Below is a small trained network, with its code and all its weights. Each question gives an input and a target symbol and asks what happens when units are switched off, that is, made to give their printed mean instead of their output.

import numpy as np


def w(rows, s, z=0):
    codes = np.array(rows[::2]) - 128.0
    scale = np.full(codes.shape[1], s)
    scale[-1] = z or s
    return codes * scale


def f(y):
    return np.maximum(y, 0)


def softmax(a):
    e = np.exp(a - a.max(-1, keepdims=True))
    return e / e.sum(-1, keepdims=True)


def log_softmax(a):
    a = a - a.max(-1, keepdims=True)
    return a - np.log(np.exp(a).sum(-1, keepdims=True))


def net(x, mask):
    ids = ['αβδεζηθλμξπστφψω'.index(c) for c in x.split()]
    T = len(ids)
    res = E[ids] + P[:T]
    u = 0
    for l in range(2):
        r = res
        for j in range(2):
            rows = slice(2 * j, 2 * j + 2)
            q, k, v = (r @ M[l][rows].T for M in (Q, K, V))
            z = softmax(np.where(np.tri(T) > 0, q @ k.T / 2**0.5, -1e9)) @ v
            o = O[l][rows]
            res = res + np.where(mask[u + j], z, o[:, -1]) @ o[:, :-1]
        u += 2
        y = f(res @ A[l][:, :-1].T + A[l][:, -1])
        res = res + np.where(mask[u : u + 12], y, B[l][:, -1]) @ B[l][:, :-1]
        u += 12
    return log_softmax(res[-1] @ U[:, :-1].T + U[:, -1])


Q, K, V, O, A, B = {}, {}, {}, {}, {}, {}
E = w([
[144,116,122,125,98],'α',
[158,154,142,103,111],'β',
[132,134,191,129,74],'δ',
[166,172,154,120,99],'ε',
[43,120,157,195,157],'ζ',
[105,129,177,125,107],'η',
[23,113,145,200,172],'θ',
[205,179,175,95,65],'λ',
[72,133,215,154,153],'μ',
[157,173,105,10,137],'ξ',
[4,153,143,134,234],'π',
[92,193,36,95,86],'σ',
[183,64,181,216,169],'τ',
[213,135,240,78,193],'φ',
[26,45,107,112,114],'ψ',
[162,190,41,169,148],'ω',
],0.019)
P = w([
[120,174,113,253,165],'0',
[69,185,177,212,153],'1',
[60,200,159,178,182],'2',
[82,187,167,161,150],'3',
[110,194,109,109,163],'4',
[124,175,111,94,133],'5',
[120,166,118,79,129],'6',
[100,149,147,104,109],'7',
[150,136,90,27,75],'8',
[84,133,105,91,145],'9',
[81,142,140,125,165],'10',
[104,151,106,128,154],'11',
],0.008)
Q[0] = w([
[61,123,146,137,53],'L0H0',
[156,156,8,136,123],'L0H0',
[169,124,104,114,152],'L0H1',
[81,165,125,89,86],'L0H1',
],0.011)
K[0] = w([
[36,2,96,108,24],'L0H0',
[124,230,45,154,52],'L0H0',
[252,58,166,203,195],'L0H1',
[168,178,82,42,73],'L0H1',
],0.0075)
V[0] = w([
[182,121,88,111,171],'L0H0',
[126,40,157,86,158],'L0H0',
[153,141,145,115,159],'L0H1',
[153,90,102,30,1],'L0H1',
],0.01)
O[0] = w([
[120,87,163,87,91,49],'L0H0',
[7,119,150,96,213,49],'L0H0',
[82,123,102,149,122,135],'L0H1',
[121,163,106,171,249,3],'L0H1',
],0.011,0.0048)
A[0] = w([
[149,116,83,169,156,131],'L0N0',
[52,129,93,254,140,253],'L0N1',
[69,67,185,158,70,205],'L0N2',
[187,113,188,28,83,56],'L0N3',
[159,205,116,123,178,103],'L0N4',
[194,75,133,105,81,153],'L0N5',
[103,168,142,90,126,95],'L0N6',
[101,57,105,51,142,69],'L0N7',
[139,146,136,2,169,83],'L0N8',
[180,176,64,110,152,155],'L0N9',
[231,151,193,175,132,225],'L0N10',
[139,123,188,143,111,179],'L0N11',
],0.0094,0.0044)
B[0] = w([
[129,183,90,66,53,150],'L0N0',
[179,169,103,93,130,233],'L0N1',
[164,81,91,130,51,249],'L0N2',
[2,122,138,236,137,223],'L0N3',
[121,156,105,200,149,186],'L0N4',
[118,84,173,104,223,223],'L0N5',
[93,190,212,116,118,155],'L0N6',
[147,58,118,96,195,147],'L0N7',
[135,149,199,199,122,162],'L0N8',
[106,168,161,138,101,218],'L0N9',
[76,117,138,36,209,254],'L0N10',
[166,99,45,92,125,199],'L0N11',
],0.0065,0.0085)
Q[1] = w([
[197,89,15,184,138],'L1H0',
[180,188,204,2,224],'L1H0',
[37,188,204,80,71],'L1H1',
[28,240,138,71,69],'L1H1',
],0.0048)
K[1] = w([
[152,94,190,68,168],'L1H0',
[117,212,87,191,150],'L1H0',
[74,87,52,68,124],'L1H1',
[25,98,142,166,253],'L1H1',
],0.0058)
V[1] = w([
[190,104,130,112,134],'L1H0',
[174,176,78,127,63],'L1H0',
[91,74,55,111,174],'L1H1',
[124,88,5,109,108],'L1H1',
],0.011)
O[1] = w([
[182,13,81,17,162,81],'L1H0',
[87,126,35,195,191,254],'L1H0',
[96,158,76,29,116,105],'L1H1',
[174,157,2,106,160,86],'L1H1',
],0.007,0.0051)
A[1] = w([
[234,219,163,88,134,241],'L1N0',
[205,186,72,216,162,98],'L1N1',
[126,164,151,92,36,76],'L1N2',
[24,30,175,143,149,144],'L1N3',
[34,80,107,169,44,154],'L1N4',
[108,47,101,172,38,254],'L1N5',
[191,164,218,109,222,163],'L1N6',
[3,175,146,192,132,156],'L1N7',
[111,74,122,158,216,90],'L1N8',
[58,128,78,125,210,162],'L1N9',
[113,156,130,73,93,145],'L1N10',
[4,155,127,73,129,73],'L1N11',
],0.0072,0.0031)
B[1] = w([
[88,36,140,81,189,183],'L1N0',
[191,96,230,123,84,192],'L1N1',
[122,162,180,177,38,173],'L1N2',
[177,99,163,100,42,205],'L1N3',
[37,199,134,103,115,205],'L1N4',
[77,39,55,138,254,208],'L1N5',
[80,106,142,168,138,169],'L1N6',
[192,120,108,187,43,254],'L1N7',
[153,167,111,93,49,161],'L1N8',
[123,135,116,73,74,200],'L1N9',
[212,124,61,158,103,158],'L1N10',
[80,124,141,103,136,190],'L1N11',
],0.0077,0.011)
U = w([
[88,111,125,138,137,177],'α',
[120,103,168,78,148,86],'β',
[134,108,120,106,150,65],'δ',
[129,104,109,113,148,189],'ε',
[76,124,159,143,198,254],'ζ',
[41,164,123,144,141,148],'η',
[101,168,104,7,103,109],'θ',
[133,86,101,125,155,118],'λ',
[126,106,83,133,135,99],'μ',
[129,108,110,104,88,191],'ξ',
[175,94,123,62,161,143],'π',
[137,118,115,83,92,170],'σ',
[159,37,149,93,137,62],'τ',
[131,102,156,207,172,85],'φ',
[116,103,156,112,72,48],'ψ',
[211,143,76,165,71,91],'ω',
],0.011,0.0059)

Each question gives the input, a string of symbols that net reads in full, and the target symbol t.
The units are the heads (2 rows each of Q, K, V and O) and the neurons (one row each of A and B). Each row of codes is followed by its name. A weight is (code - 128) times the scale printed after its matrix; where a second scale follows, it is the last column's (O, A, B and U).
mask holds one flag per unit, layer by layer, with each layer's heads first. A switched-off unit (its flag False) gives its mean, the last column of its rows in O or B, instead of its output. The means were averaged over made-up inputs and are rounded, as every weight is.
A unit's drop is (log p(t) with every unit on - log p(t) with that unit switched off) / (log p(t) with every unit on - log p(t) with every unit switched off).
The circuit of an input: a set's keep is (log p(t) with only the set's units on - log p(t) with every unit switched off) / (log p(t) with every unit on - log p(t) with every unit switched off). Starting from the 12 units with the biggest drops (on a tie, the unit counted first), units are removed one at a time, each time the one whose removal leaves the highest keep (on an exact tie, the one counted first), for as long as the keep stays at least 0.8.
circuit, biggest first: the units of the circuit, biggest drop first
unit that matters most: the unit with the biggest drop
top k neurons: the k neurons with the biggest drops, biggest first
top k neurons in layer l: the k neurons of layer l with the biggest drops, biggest first
heads that matter: for each layer, one digit per head in row order, 1 if its drop is at least 0.15 and else 0, layers parted by /
input ε ε ζ ζ ξ τ α μ ε σ λ, target ω: top 3 neurons	[L1N7 L0N10 L0N4]
input ζ β τ, target τ: heads that matter	01 / 10
input ε δ λ δ π τ φ π σ, target ψ: top 3 neurons in layer 1	[L1N0 L1N2 L1N5]
input ε π δ, target η: circuit, biggest first	[L1N4 L0H1 L0N3]
input μ φ σ δ ξ β σ, target ω: unit that matters most	L0H1
input ξ ξ ψ η, target θ: heads that matter	10 / 01
input π η λ δ ψ τ β, target θ: heads that matter	10 / 01
input ζ η λ λ ε, target ζ: heads that matter	01 / 00
input σ ζ φ μ, target ψ: circuit, biggest first	[L1H1 L1N3]
input η σ β η η ψ δ, target θ: circuit, biggest first	[L1H1 L0H0]
input ζ θ ψ μ, target θ: circuit, biggest first	[L1H1 L0H0 L0H1]
input π β ε σ φ ψ ψ, target θ: circuit, biggest first	[L0H0 L1H1]
input α μ π β λ σ ζ ε, target ω: top 2 neurons in layer 1	[L1N7 L1N5]
input β ε ξ μ φ λ, target ψ: circuit, biggest first	[L1H1 L0N3 L0H0]
input λ π τ ε σ λ θ μ σ ξ, target ω: unit that matters most	L1H0
input π τ μ π δ, target η: circuit, biggest first	[L0N3 L1N4 L0H1]
input σ α η σ β η σ ξ δ, target ω: heads that matter	01 / 11
input δ α θ ξ α η β π ξ ψ ε ζ, target θ: circuit, biggest first	[L0H0 L1H1 L1N9]
input ψ ζ λ, target θ: circuit, biggest first	[L1H1 L0H0]
input σ π δ η α η α μ σ ψ φ, target θ: top 4 neurons	[L0N3 L0N6 L1N9 L1N8]
input λ ε φ τ α λ η α β τ, target τ: circuit, biggest first	[L1N5 L0H1 L1H0 L0N2]
input φ ζ π η, target η: circuit, biggest first	[L1N4 L0N3 L0H1]
